Here is a tiny trained network, its code and every weight. The questions are about switching its units off for an input and a class, where a switched-off unit gives its printed mean instead of its output.

import numpy as np


def w(rows, s, z=0):
    codes = np.array(rows[::2]) - 128.0
    scale = np.full(codes.shape[1], s)
    scale[-1] = z or s
    return codes * scale


def norm(h):
    return h / np.sqrt((h * h).mean(-1, keepdims=True) + 1e-5)


def f(y):
    return np.maximum(y, 0)


def log_softmax(a):
    a = a - a.max(-1, keepdims=True)
    return a - np.log(np.exp(a).sum(-1, keepdims=True))


def net(x, mask):
    res = np.array(x, float).reshape(1, 5) / 4 @ E
    u = 0
    for l in range(2):
        y = f(norm(res) @ A[l][:, :-1].T + A[l][:, -1])
        res = res + np.where(mask[u : u + 8], y, B[l][:, -1]) @ B[l][:, :-1]
        u += 8
    return log_softmax(norm(res)[-1] @ U[:, :-1].T + U[:, -1])


A, B = {}, {}
E = w([
[135,146,34],'x0',
[184,17,249],'x1',
[224,202,243],'x2',
[166,2,96],'x3',
[23,218,47],'x4',
],0.0027)
A[0] = w([
[86,116,141,183],'L0N0',
[192,64,115,112],'L0N1',
[209,155,172,24],'L0N2',
[114,39,115,105],'L0N3',
[56,82,75,143],'L0N4',
[120,162,148,1],'L0N5',
[103,180,222,195],'L0N6',
[117,164,1,76],'L0N7',
],0.0098,0.0013)
B[0] = w([
[152,232,73,162],'L0N0',
[3,82,138,214],'L0N1',
[173,80,55,197],'L0N2',
[76,239,199,211],'L0N3',
[209,114,59,224],'L0N4',
[84,233,109,142],'L0N5',
[198,138,142,206],'L0N6',
[165,71,14,253],'L0N7',
],0.0049,0.0051)
A[1] = w([
[127,198,88,100],'L1N0',
[165,107,75,252],'L1N1',
[53,102,161,161],'L1N2',
[72,138,13,140],'L1N3',
[176,178,123,14],'L1N4',
[225,140,51,63],'L1N5',
[9,103,2,233],'L1N6',
[63,205,74,50],'L1N7',
],0.0064,0.002)
B[1] = w([
[97,83,228,168],'L1N0',
[239,39,168,206],'L1N1',
[43,118,108,164],'L1N2',
[255,138,47,221],'L1N3',
[91,205,215,141],'L1N4',
[87,85,234,199],'L1N5',
[234,112,174,254],'L1N6',
[104,50,127,165],'L1N7',
],0.0047,0.0058)
U = w([
[28,176,59,3],'0',
[3,26,192,155],'1',
[78,216,171,48],'2',
[217,68,12,230],'3',
],0.0081,0.0057)

Each question gives the input, the list of numbers given to net, and the class t.
The units are the neurons (one row each of A and B). Each row of codes is followed by its name. A weight is (code - 128) times the scale printed after its matrix; where a second scale follows, it is the last column's (A, B and U).
mask holds one flag per neuron, layer by layer. A switched-off neuron (its flag False) gives its mean, the last column of its row in B, instead of its output. The means were averaged over made-up inputs and are rounded, as every weight is.
A unit's drop is (log p(t) with every unit on - log p(t) with that unit switched off) / (log p(t) with every unit on - log p(t) with every unit switched off).
The circuit of an input: a set's keep is (log p(t) with only the set's units on - log p(t) with every unit switched off) / (log p(t) with every unit on - log p(t) with every unit switched off). Starting from the 12 units with the biggest drops (on a tie, the unit counted first), units are removed one at a time, each time the one whose removal leaves the highest keep (on an exact tie, the one counted first), for as long as the keep stays at least 0.8.
units of the circuit, in order: the units of the circuit, biggest drop first
unit that matters most: the unit with the biggest drop
top k neurons: the k neurons with the biggest drops, biggest first
top k neurons in layer l: the k neurons of layer l with the biggest drops, biggest first
drop of u: that unit's drop, to one decimal
input [5,3,2,5,1], class 1: unit that matters most -> L0N7
input [-4,0,-1,-2,3], class 2: top 3 neurons in layer 0 -> (L0N7, L0N6, L0N1)
input [-4,2,-1,0,4], class 2: units of the circuit, in order -> (L0N7, L0N2, L0N0)
input [3,4,2,-1,-1], class 1: top 2 neurons in layer 1 -> (L1N3, L1N6)
input [-2,5,-8,6,-6], class 1: top 2 neurons -> (L0N3, L0N7)
input [3,1,2,6,-7], class 1: top 2 neurons -> (L0N1, L0N7)
input [-5,3,4,8,-8], class 1: top 3 neurons in layer 0 -> (L0N1, L0N7, L0N4)
input [-8,6,-1,-4,7], class 2: top 2 neurons in layer 0 -> (L0N6, L0N1)
input [-4,-2,3,6,-6], class 1: top 2 neurons in layer 0 -> (L0N1, L0N7)
input [-7,-7,2,-2,-4], class 1: top 2 neurons in layer 1 -> (L1N3, L1N5)
input [-1,0,3,8,3], class 1: drop of L0N5 -> 0.0
input [3,4,5,-6,6], class 2: drop of L1N1 -> 0.1
input [0,8,5,6,7], class 1: drop of L0N1 -> 0.1
input [-8,6,-5,7,1], class 1: top neuron -> (L0N3)
